Below are the code and all the weights of a small trained network. Each question names an input and a class and asks about switching units off, where a switched-off unit gives its printed mean instead of its output.

import numpy as np


def w(rows, s, z=0):
    codes = np.array(rows[::2]) - 128.0
    scale = np.full(codes.shape[1], s)
    scale[-1] = z or s
    return codes * scale


def f(y):
    return np.maximum(y, 0)


def log_softmax(a):
    a = a - a.max(-1, keepdims=True)
    return a - np.log(np.exp(a).sum(-1, keepdims=True))


def net(x, mask):
    res = np.array(x, float).reshape(1, 7) / 4 @ E
    y = f(res @ A[0][:, :-1].T + A[0][:, -1])
    res = res + np.where(mask, y, B[0][:, -1]) @ B[0][:, :-1]
    return log_softmax(res[-1] @ U[:, :-1].T + U[:, -1])


A, B = {}, {}
E = w([
[109,169,94,173,132,154,119,139,133,180,158],'x0',
[170,104,77,66,55,222,128,58,164,134,16],'x1',
[118,155,186,71,161,226,156,173,11,155,79],'x2',
[132,53,142,147,39,84,219,90,65,219,147],'x3',
[4,178,160,82,88,148,168,120,235,133,115],'x4',
[107,127,135,134,106,150,119,81,85,92,141],'x5',
[104,127,200,242,173,124,91,76,154,162,1],'x6',
],0.0091)
A[0] = w([
[39,174,172,90,72,136,158,160,174,120,97,17],'N0',
[47,144,111,84,70,163,176,75,202,94,78,126],'N1',
[79,153,121,101,52,204,175,137,220,145,77,108],'N2',
[96,129,144,95,132,193,179,81,56,148,85,49],'N3',
[140,119,151,185,170,69,132,170,116,84,193,195],'N4',
[175,177,206,46,207,223,189,185,86,164,66,99],'N5',
[60,132,206,170,131,48,80,168,115,157,86,134],'N6',
[145,182,141,101,194,188,53,101,170,87,122,42],'N7',
[61,156,153,113,148,115,130,155,60,122,134,111],'N8',
[93,81,47,49,69,129,131,193,126,94,211,95],'N9',
[121,127,225,169,105,103,102,81,173,154,87,43],'N10',
[83,185,53,103,225,152,38,165,162,34,97,82],'N11',
[119,113,81,148,102,59,97,33,229,88,161,49],'N12',
[142,130,97,63,78,142,134,156,146,115,205,113],'N13',
[168,113,46,92,70,199,86,67,146,141,76,43],'N14',
[123,51,153,155,177,165,81,77,171,176,77,5],'N15',
[163,71,32,191,96,40,113,112,225,68,128,144],'N16',
[185,101,78,93,83,174,114,116,194,155,71,124],'N17',
[1,174,141,126,120,78,169,164,162,113,131,114],'N18',
[192,117,130,129,33,78,198,160,84,162,132,81],'N19',
[116,157,56,51,177,113,128,132,120,116,117,35],'N20',
[164,167,173,190,159,103,86,92,114,124,86,137],'N21',
[255,94,25,148,127,174,89,106,96,140,73,119],'N22',
[135,95,176,204,76,185,117,119,159,133,49,129],'N23',
[76,115,171,202,116,132,125,112,161,134,74,74],'N24',
[216,173,104,126,189,150,73,109,187,33,129,147],'N25',
[106,55,123,132,72,76,201,57,118,243,122,134],'N26',
],0.0083,0.0024)
B[0] = w([
[169,116,131,187,150,157,94,185,62,184,101,199],'N0',
[158,138,148,103,88,98,50,189,83,84,150,222],'N1',
[131,105,159,99,78,108,79,204,95,44,142,221],'N2',
[167,143,139,106,132,116,159,68,156,168,118,194],'N3',
[134,155,192,73,80,85,113,152,142,108,214,205],'N4',
[177,207,183,199,127,149,160,73,153,175,91,224],'N5',
[161,106,86,67,137,102,110,126,227,66,135,201],'N6',
[63,107,105,161,124,90,160,86,124,176,119,190],'N7',
[111,186,161,120,116,141,117,67,171,147,159,171],'N8',
[161,91,47,46,171,190,114,119,164,113,97,221],'N9',
[121,117,104,131,220,182,139,133,131,104,127,191],'N10',
[43,57,83,157,93,62,188,83,90,137,77,225],'N11',
[196,224,138,223,114,166,142,36,119,175,72,216],'N12',
[168,105,94,65,164,202,120,98,199,100,114,199],'N13',
[102,107,177,116,92,79,136,67,178,106,162,209],'N14',
[110,94,122,100,153,186,135,118,168,110,151,181],'N15',
[170,190,188,170,102,201,138,122,113,190,89,229],'N16',
[133,147,146,90,64,61,118,99,169,120,190,201],'N17',
[92,101,208,157,183,107,46,183,74,124,161,210],'N18',
[100,76,119,175,147,136,164,123,120,155,110,207],'N19',
[101,88,94,98,137,159,153,99,125,131,119,162],'N20',
[144,65,85,165,179,183,100,139,151,68,164,186],'N21',
[185,94,198,105,101,85,1,190,88,49,169,221],'N22',
[136,90,96,85,172,128,113,68,149,79,157,202],'N23',
[114,130,88,118,148,193,146,151,166,91,148,192],'N24',
[36,138,76,163,76,119,137,137,58,156,109,203],'N25',
[54,60,94,142,119,55,159,112,87,183,47,246],'N26',
],0.0074,0.013)
U = w([
[49,54,57,148,133,86,205,110,81,175,59,75],'0',
[166,81,33,95,194,247,143,122,211,87,140,85],'1',
[192,241,180,166,125,204,163,74,130,187,83,70],'2',
[168,98,168,137,141,126,56,208,40,95,161,253],'3',
[116,132,184,94,114,67,120,114,189,106,226,122],'4',
],0.011,0.0029)

Each question gives the input, the list of numbers given to net, and the class t.
The units are the neurons (one row each of A and B). Each row of codes is followed by its name. A weight is (code - 128) times the scale printed after its matrix; where a second scale follows, it is the last column's (A, B and U).
mask holds one flag per neuron, in row order. A switched-off neuron (its flag False) gives its mean, the last column of its row in B, instead of its output. The means were averaged over made-up inputs and are rounded, as every weight is.
A unit's drop is (log p(t) with every unit on - log p(t) with that unit switched off) / (log p(t) with every unit on - log p(t) with every unit switched off).
The circuit of an input: a set's keep is (log p(t) with only the set's units on - log p(t) with every unit switched off) / (log p(t) with every unit on - log p(t) with every unit switched off). Starting from the 12 units with the biggest drops (on a tie, the unit counted first), units are removed one at a time, each time the one whose removal leaves the highest keep (on an exact tie, the one counted first), for as long as the keep stays at least 0.8.
circuit, biggest first: the units of the circuit, biggest drop first
most important unit: the unit with the biggest drop
k most important neurons: the k neurons with the biggest drops, biggest first
drop of u: that unit's drop, to one decimal
input [4,-1,7,8,-6,7,-7], class 0: circuit, biggest first -> N19
input [8,4,2,-5,7,-8,7], class 1: 2 most important neurons -> N24, N15
input [-7,-2,-8,0,5,-5,-7], class 2: 2 most important neurons -> N12, N16
input [7,0,-6,-5,7,-7,1], class 3: circuit, biggest first -> N18, N0
input [-6,8,1,0,2,5,-6], class 4: 3 most important neurons -> N14, N17, N1
input [7,-4,5,4,-1,4,-3], class 2: 2 most important neurons -> N11, N8
input [-7,-4,-4,-8,-6,-6,8], class 0: 2 most important neurons -> N11, N25
input [-4,7,3,-6,1,3,3], class 4: circuit, biggest first -> N17, N14
input [-3,3,4,-4,-2,-8,-3], class 0: circuit, biggest first -> N11, N25
input [-1,8,0,5,-5,8,-4], class 4: 3 most important neurons -> N22, N14, N17
input [-7,3,7,1,8,-2,4], class 3: 3 most important neurons -> N2, N1, N12
input [-7,6,2,2,-5,8,-6], class 1: 4 most important neurons -> N9, N13, N4, N18
input [1,3,5,4,5,1,-4], class 2: 2 most important neurons -> N5, N22
input [-1,-7,-3,-3,-6,-4,6], class 4: most important unit -> N4
input [0,8,-5,4,-6,2,5], class 4: 2 most important neurons -> N22, N14
input [6,7,6,-5,7,5,-3], class 3: 3 most important neurons -> N2, N1, N0
input [-5,5,-5,4,-4,-2,0], class 2: 3 most important neurons -> N16, N12, N11
input [-6,-3,7,3,6,-5,6], class 2: 2 most important neurons -> N5, N9
input [-2,-8,4,2,8,7,7], class 3: drop of N22 -> -0.2
input [-6,-4,-8,-2,5,6,1], class 2: circuit, biggest first -> N12
input [-4,-4,3,-7,1,-7,4], class 0: drop of N11 -> 0.2
input [1,0,8,3,0,8,-8], class 1: drop of N12 -> 0.4
